Below are the code and all the weights of a small trained network. Each question names an input and a class and asks about switching units off, where a switched-off unit gives its printed mean instead of its output.

import numpy as np


def w(rows, s, z=0):
    codes = np.array(rows[::2]) - 128.0
    scale = np.full(codes.shape[1], s)
    scale[-1] = z or s
    return codes * scale


def f(y):
    return y / 2 * (1 + np.tanh(0.7978845608 * (y + 0.044715 * y**3)))


def log_softmax(a):
    a = a - a.max(-1, keepdims=True)
    return a - np.log(np.exp(a).sum(-1, keepdims=True))


def net(x, mask):
    res = np.array(x, float).reshape(1, 4) / 4 @ E
    y = f(res @ A[0][:, :-1].T + A[0][:, -1])
    res = res + np.where(mask, y, B[0][:, -1]) @ B[0][:, :-1]
    return log_softmax(res[-1] @ U[:, :-1].T + U[:, -1])


A, B = {}, {}
E = w([
[107,128,229,189,2,181],'x0',
[128,129,130,123,122,127],'x1',
[213,72,179,191,129,51],'x2',
[135,121,131,99,129,139],'x3',
],0.0071)
A[0] = w([
[95,114,225,166,68,192,24],'n1',
[3,187,92,95,91,180,90],'n2',
[77,91,170,160,10,139,67],'n3',
[220,119,145,148,82,53,84],'n4',
[25,201,79,89,70,115,73],'n5',
[149,134,220,165,4,225,88],'n6',
[146,150,84,128,114,160,111],'n7',
[204,55,195,175,146,83,61],'n8',
[202,29,168,124,91,51,79],'n9',
[127,119,118,51,107,152,34],'n10',
[30,177,62,93,121,190,3],'n11',
],0.0063,0.0026)
B[0] = w([
[59,2,68,95,154,82,194],'n1',
[181,182,105,168,47,183,202],'n2',
[114,52,77,138,196,79,199],'n3',
[175,113,130,179,50,130,170],'n4',
[135,142,118,152,55,164,170],'n5',
[18,59,91,110,222,49,253],'n6',
[114,150,132,121,92,79,129],'n7',
[159,130,85,192,53,171,187],'n8',
[229,173,98,183,34,151,185],'n9',
[108,69,118,137,64,121,119],'n10',
[128,90,61,147,70,166,180],'n11',
],0.006,0.0048)
U = w([
[117,71,28,105,254,40,53],'0',
[195,168,110,197,28,207,53],'1',
[136,138,157,131,179,127,253],'2',
],0.0081,0.0046)

Each question gives the input, the list of numbers given to net, and the class t.
The units are the neurons (one row each of A and B). Each row of codes is followed by its name. A weight is (code - 128) times the scale printed after its matrix; where a second scale follows, it is the last column's (A, B and U).
mask holds one flag per neuron, in row order. A switched-off neuron (its flag False) gives its mean, the last column of its row in B, instead of its output. The means were averaged over made-up inputs and are rounded, as every weight is.
A unit's drop is (log p(t) with every unit on - log p(t) with that unit switched off) / (log p(t) with every unit on - log p(t) with every unit switched off).
The circuit of an input: a set's keep is (log p(t) with only the set's units on - log p(t) with every unit switched off) / (log p(t) with every unit on - log p(t) with every unit switched off). Starting from all 11 units, units are removed one at a time, each time the one whose removal leaves the highest keep (on an exact tie, the one counted first), for as long as the keep stays at least 0.8.
units of the circuit, in order: the units of the circuit, biggest drop first
top k neurons: the k neurons with the biggest drops, biggest first
drop of u: that unit's drop, to one decimal
input [5,4,-5,6], class 0: units of the circuit, in order	n6, n1
input [0,5,5,-6], class 1: units of the circuit, in order	n6, n9
input [-7,-6,-8,-3], class 1: units of the circuit, in order	n2, n6, n5
input [-5,-3,8,4], class 1: top neuron	n9
input [-1,-1,-5,-2], class 1: top 2 neurons	n6, n2
input [8,8,7,5], class 0: top 3 neurons	n6, n1, n3
input [1,-2,7,-4], class 1: top 2 neurons	n9, n8
input [-5,0,-6,-2], class 1: top 2 neurons	n6, n2
input [-3,-5,6,6], class 1: top 2 neurons	n6, n9
input [8,3,1,8], class 0: drop of n5	0.0
input [-2,7,-8,8], class 1: drop of n2	0.1
input [5,0,5,-4], class 0: drop of n8	-0.1
